Below is a small trained network, with its code and all its weights. Each question gives an input and a class and asks what happens when units are switched off, that is, made to give their printed mean instead of their output.

import numpy as np


def w(rows, s, z=0):
    codes = np.array(rows[::2]) - 128.0
    scale = np.full(codes.shape[1], s)
    scale[-1] = z or s
    return codes * scale


def f(y):
    return np.maximum(y, 0)


def log_softmax(a):
    a = a - a.max(-1, keepdims=True)
    return a - np.log(np.exp(a).sum(-1, keepdims=True))


def net(x, mask):
    res = np.array(x, float).reshape(1, 3) / 4 @ E
    y = f(res @ A[0][:, :-1].T + A[0][:, -1])
    res = res + np.where(mask, y, B[0][:, -1]) @ B[0][:, :-1]
    return log_softmax(res[-1] @ U[:, :-1].T + U[:, -1])


A, B = {}, {}
E = w([
[147,16,209,157],'x0',
[254,51,72,92],'x1',
[110,150,80,250],'x2',
],0.013)
A[0] = w([
[85,224,78,191,242],'N1',
[109,71,116,152,45],'N2',
[79,56,205,108,138],'N3',
[251,27,131,26,135],'N4',
[179,102,216,185,129],'N5',
[237,100,41,78,188],'N6',
[149,123,137,31,156],'N7',
[144,122,69,75,28],'N8',
[205,119,84,248,191],'N9',
[162,95,152,28,102],'N10',
[92,70,163,206,144],'N11',
[87,215,97,61,139],'N12',
[119,87,145,21,217],'N13',
[36,37,179,62,254],'N14',
[176,210,76,222,189],'N15',
[86,55,227,166,125],'N16',
],0.015,0.0099)
B[0] = w([
[21,100,151,132,216],'N1',
[94,114,71,152,140],'N2',
[191,161,166,199,189],'N3',
[252,30,122,68,251],'N4',
[198,160,84,215,179],'N5',
[141,98,35,29,223],'N6',
[193,121,245,64,188],'N7',
[86,122,75,190,150],'N8',
[68,62,20,184,191],'N9',
[221,76,210,54,190],'N10',
[149,97,101,215,182],'N11',
[81,222,215,61,192],'N12',
[207,149,218,119,207],'N13',
[184,140,211,188,215],'N14',
[16,154,83,109,190],'N15',
[176,152,102,219,199],'N16',
],0.014,0.028)
U = w([
[8,221,147,108,241],'0',
[194,140,126,219,189],'1',
[37,76,122,145,2],'2',
[100,179,199,142,86],'3',
[113,231,230,36,2],'4',
[98,83,14,48,36],'5',
[113,144,51,186,165],'6',
[221,69,166,15,146],'7',
],0.014,0.0075)

Each question gives the input, the list of numbers given to net, and the class t.
The units are the neurons (one row each of A and B). Each row of codes is followed by its name. A weight is (code - 128) times the scale printed after its matrix; where a second scale follows, it is the last column's (A, B and U).
mask holds one flag per neuron, in row order. A switched-off neuron (its flag False) gives its mean, the last column of its row in B, instead of its output. The means were averaged over made-up inputs and are rounded, as every weight is.
A unit's drop is (log p(t) with every unit on - log p(t) with that unit switched off) / (log p(t) with every unit on - log p(t) with every unit switched off).
The circuit of an input: a set's keep is (log p(t) with only the set's units on - log p(t) with every unit switched off) / (log p(t) with every unit on - log p(t) with every unit switched off). Starting from the 12 units with the biggest drops (on a tie, the unit counted first), units are removed one at a time, each time the one whose removal leaves the highest keep (on an exact tie, the one counted first), for as long as the keep stays at least 0.8.
units of the circuit, in order: the units of the circuit, biggest drop first
top k neurons: the k neurons with the biggest drops, biggest first
drop when u is switched off: that unit's drop, to one decimal
input [-2,-5,-2], class 0: units of the circuit, in order => (N4)
input [-6,0,-6], class 4: top 2 neurons => (N12, N4)
input [-6,-4,-3], class 4: top 2 neurons => (N12, N9)
input [6,3,5], class 1: top 2 neurons => (N1, N5)
input [1,1,4], class 6: top 2 neurons => (N4, N6)
input [8,-1,-5], class 1: top 3 neurons => (N16, N3, N5)
input [-2,-4,-8], class 4: drop when N4 is switched off => 0.1
input [2,3,8], class 6: drop when N4 is switched off => 0.3
input [7,6,6], class 5: drop when N9 is switched off => 0.4
input [-2,-6,-5], class 4: drop when N2 is switched off => 0.0
